Look-ups in named tables: a row name and a column name give one cell, copied from the table.

nuze:
|  | kom | fil | mefaso | gagev | dukat |
|---|---|---|---|---|---|
| lut | 71.57 | 93.93 | 63.36 | 31.11 | 50.41 |
| duk | 53.31 | 70.53 | 56.42 | 55.38 | 44.75 |
| mera | 67.62 | 41.59 | 38.81 | 98.55 | 34.64 |
| sem | 45.54 | 77.94 | 30.50 | 97.93 | 35.82 |
| dem | 63.16 | 81.98 | 59.52 | 44.59 | 53.51 |
| taba | 55.34 | 76.50 | 69.05 | 29.42 | 39.59 |
| bukore | 51.01 | 60.30 | 53.79 | 64.67 | 63.37 |
| sozose | 60.44 | 44.13 | 41.55 | 93.37 | 41.08 |
| vezana | 55.72 | 53.77 | 42.79 | 87.21 | 46.80 |
| gefof | 66.75 | 10.89 | 62.29 | 74.20 | 92.96 |
| puzi | 50.27 | 73.55 | 67.99 | 33.59 | 49.85 |

What is the mefaso of bukore in nuze? 53.79
What is the fil of vezana in nuze? 53.77
What is the gagev of sozose in nuze? 93.37
What is the mefaso of vezana in nuze? 42.79
What is the mefaso of sem in nuze? 30.50
What is the gagev of sem in nuze? 97.93
What is the mefaso of mera in nuze? 38.81
What is the mefaso of lut in nuze? 63.36
What is the gagev of puzi in nuze? 33.59
What is the kom of lut in nuze? 71.57
What is the kom of sozose in nuze? 60.44
What is the fil of mera in nuze? 41.59
What is the dukat of puzi in nuze? 49.85
What is the fil of puzi in nuze? 73.55
What is the gagev of taba in nuze? 29.42
What is the kom of vezana in nuze? 55.72
Row with the largest gagev: mera

kibup =
fields: sis, pef, daf, lov, tatafum, napan, zogoni, kebela, vil
vagav: [36319, 58299, 34555, 58392, 58231, 35245, 57310, 58112, 58071]
bef: [22844, 53221, 32120, 58851, 60655, 39714, 65008, 62360, 54816]
lezi: [21818, 54023, 31927, 60193, 62133, 40124, 66918, 64012, 55775]
gudono: [49719, 56387, 36823, 50283, 48150, 29411, 42101, 45940, 54696]
rufete: [74023, 14817, 80666, 15862, 16579, 80341, 19887, 17450, 15504]
zufem: [72913, 15313, 78540, 15745, 16376, 77861, 19012, 16982, 15755]
batamo: [49735, 57171, 36768, 51097, 48959, 29294, 42905, 46726, 55543]
nulu: [27222, 57469, 31368, 60643, 61594, 36040, 63438, 62447, 58247]

zufem, napan => 77861
zufem, daf => 78540
rufete, daf => 80666
gudono, sis => 49719
gudono, daf => 36823
rufete, pef => 14817
nulu, pef => 57469
rufete, kebela => 17450
nulu, kebela => 62447
nulu, zogoni => 63438

gonut:
	vivi	mor	pog	fefasoz	nusas	supuz	vuzanag
nuvan	38	38	48	45	35	55	50
lilab	50	36	36	34	46	30	49
tivud	29	23	43	37	44	64	62
fetapos	54	52	37	40	56	26	37
nodako	30	36	53	50	54	71	48
naz	50	65	58	52	32	34	32
piz	25	28	65	51	40	82	54

nuvan, vuzanag -> 50
tivud, fefasoz -> 37
nodako, vivi -> 30
nodako, supuz -> 71
nodako, pog -> 53
piz, pog -> 65
tivud, vivi -> 29

Table talo
	zozib	silimok	tafu	fedudos	fip	gado	nudu	vovu	nog	nokugep
pofamer	-4094	6	2318	2264	4360	1941	-6430	-5551	4102	-2411
zul	564	-1362	-1695	924	-695	-3300	-2423	1416	-6045	-3638
vam	-3957	-6561	-1974	3035	267	934	1098	-3003	-2814	-4108
ripano	-3497	-1787	-714	2836	-109	-845	-958	-3409	-666	62
nozezu	-7814	-7277	-3061	-3549	-211	-946	-756	1149	3047	1709
gif	-5091	-6523	5839	-3531	-1019	-7555	-4034	1534	1289	-3548
zed	-2800	-2237	-458	699	-572	293	-2043	-2001	567	230
pitad	1544	1253	169	-175	5950	-2791	-224	849	-2457	-1707

What is the fedudos of gif in talo? -3531
What is the zozib of zed in talo? -2800
What is the nog of zed in talo? 567
What is the fip of pitad in talo? 5950
What is the fip of gif in talo? -1019
What is the nokugep of ripano in talo? 62
What is the gado of zed in talo? 293
What is the nog of gif in talo? 1289
What is the fip of vam in talo? 267
What is the nudu of nozezu in talo? -756
What is the fedudos of nozezu in talo? -3549
What is the vovu of pofamer in talo? -5551
What is the nog of vam in talo? -2814
What is the silimok of ripano in talo? -1787
What is the vovu of zul in talo? 1416
What is the tafu of ripano in talo? -714
What is the tafu of gif in talo? 5839
What is the nudu of vam in talo? 1098
What is the silimok of vam in talo? -6561

